Below are the code and all the weights of a small trained network. Each question names an input and a class and asks about switching units off, where a switched-off unit gives its printed mean instead of its output.

import numpy as np


def w(rows, s, z=0):
    codes = np.array(rows[::2]) - 128.0
    scale = np.full(codes.shape[1], s)
    scale[-1] = z or s
    return codes * scale


def f(y):
    return np.maximum(y, 0)


def log_softmax(a):
    a = a - a.max(-1, keepdims=True)
    return a - np.log(np.exp(a).sum(-1, keepdims=True))


def net(x, mask):
    res = np.array(x, float).reshape(1, 4) / 4 @ E
    y = f(res @ A[0][:, :-1].T + A[0][:, -1])
    res = res + np.where(mask, y, B[0][:, -1]) @ B[0][:, :-1]
    return log_softmax(res[-1] @ U[:, :-1].T + U[:, -1])


A, B = {}, {}
E = w([
[24,90,172,101,126,132,88,177,244],'x0',
[209,191,72,120,190,235,116,158,168],'x1',
[173,75,108,205,115,49,52,111,48],'x2',
[145,119,161,177,12,254,171,167,114],'x3',
],0.0096)
A[0] = w([
[34,147,147,77,130,174,174,182,218,209],'N1',
[134,141,126,143,116,104,174,105,63,139],'N2',
[7,68,179,158,175,30,102,54,107,173],'N3',
[188,153,89,176,149,254,115,114,117,103],'N4',
[217,116,74,164,112,82,123,103,45,49],'N5',
[200,176,75,70,177,90,69,84,159,254],'N6',
],0.0075,0.005)
B[0] = w([
[78,188,173,192,64,142,175,124,232,238],'N1',
[40,129,184,109,15,132,194,125,187,166],'N2',
[31,1,135,185,150,55,94,26,160,246],'N3',
[58,156,116,206,198,48,100,111,190,214],'N4',
[151,181,180,94,71,127,168,129,94,191],'N5',
[114,168,153,217,139,112,172,82,150,216],'N6',
],0.0099,0.013)
U = w([
[172,188,50,135,214,102,140,95,118,38],'0',
[178,118,64,59,188,179,75,135,98,3],'1',
[179,95,30,1,232,202,148,205,93,3],'2',
[79,55,93,172,189,100,70,98,181,224],'3',
[188,61,119,92,95,51,128,80,32,77],'4',
[196,75,34,70,207,195,123,125,98,3],'5',
[134,205,162,135,78,179,238,149,166,248],'6',
[187,104,77,37,128,148,110,171,123,13],'7',
],0.0098,0.0051)

Each question gives the input, the list of numbers given to net, and the class t.
The units are the neurons (one row each of A and B). Each row of codes is followed by its name. A weight is (code - 128) times the scale printed after its matrix; where a second scale follows, it is the last column's (A, B and U).
mask holds one flag per neuron, in row order. A switched-off neuron (its flag False) gives its mean, the last column of its row in B, instead of its output. The means were averaged over made-up inputs and are rounded, as every weight is.
A unit's drop is (log p(t) with every unit on - log p(t) with that unit switched off) / (log p(t) with every unit on - log p(t) with every unit switched off).
The circuit of an input: a set's keep is (log p(t) with only the set's units on - log p(t) with every unit switched off) / (log p(t) with every unit on - log p(t) with every unit switched off). Starting from all 6 units, units are removed one at a time, each time the one whose removal leaves the highest keep (on an exact tie, the one counted first), for as long as the keep stays at least 0.8.
circuit, biggest first: the units of the circuit, biggest drop first
unit that matters most: the unit with the biggest drop
top k neurons: the k neurons with the biggest drops, biggest first
drop of u: that unit's drop, to one decimal
input [-4,5,0,-3], class 0: circuit, biggest first => (N1; N3)
input [-3,-7,7,4], class 4: unit that matters most => N5
input [0,-2,7,1], class 4: circuit, biggest first => (N4; N1)
input [-3,-5,2,0], class 4: top 4 neurons => (N4; N1; N5; N6)
input [8,1,0,2], class 6: top 2 neurons => (N1; N3)
input [-7,-3,-1,-2], class 6: top 2 neurons => (N2; N3)
input [-5,2,7,3], class 6: top 2 neurons => (N3; N5)
input [7,7,2,-3], class 6: top 3 neurons => (N3; N1; N4)
input [-5,5,-1,-4], class 0: top 3 neurons => (N1; N3; N4)
input [-1,-8,5,2], class 4: top 2 neurons => (N4; N1)
input [0,-1,0,1], class 6: top 2 neurons => (N3; N4)
input [-8,-2,7,5], class 6: top 3 neurons => (N2; N3; N5)
input [0,7,-4,-4], class 6: top 3 neurons => (N3; N1; N6)
input [-3,-7,7,2], class 4: unit that matters most => N5
input [-1,5,3,-7], class 0: drop of N3 => 0.3
input [0,-2,7,5], class 4: drop of N1 => 0.7
input [-6,3,-2,-8], class 0: drop of N1 => 2.6
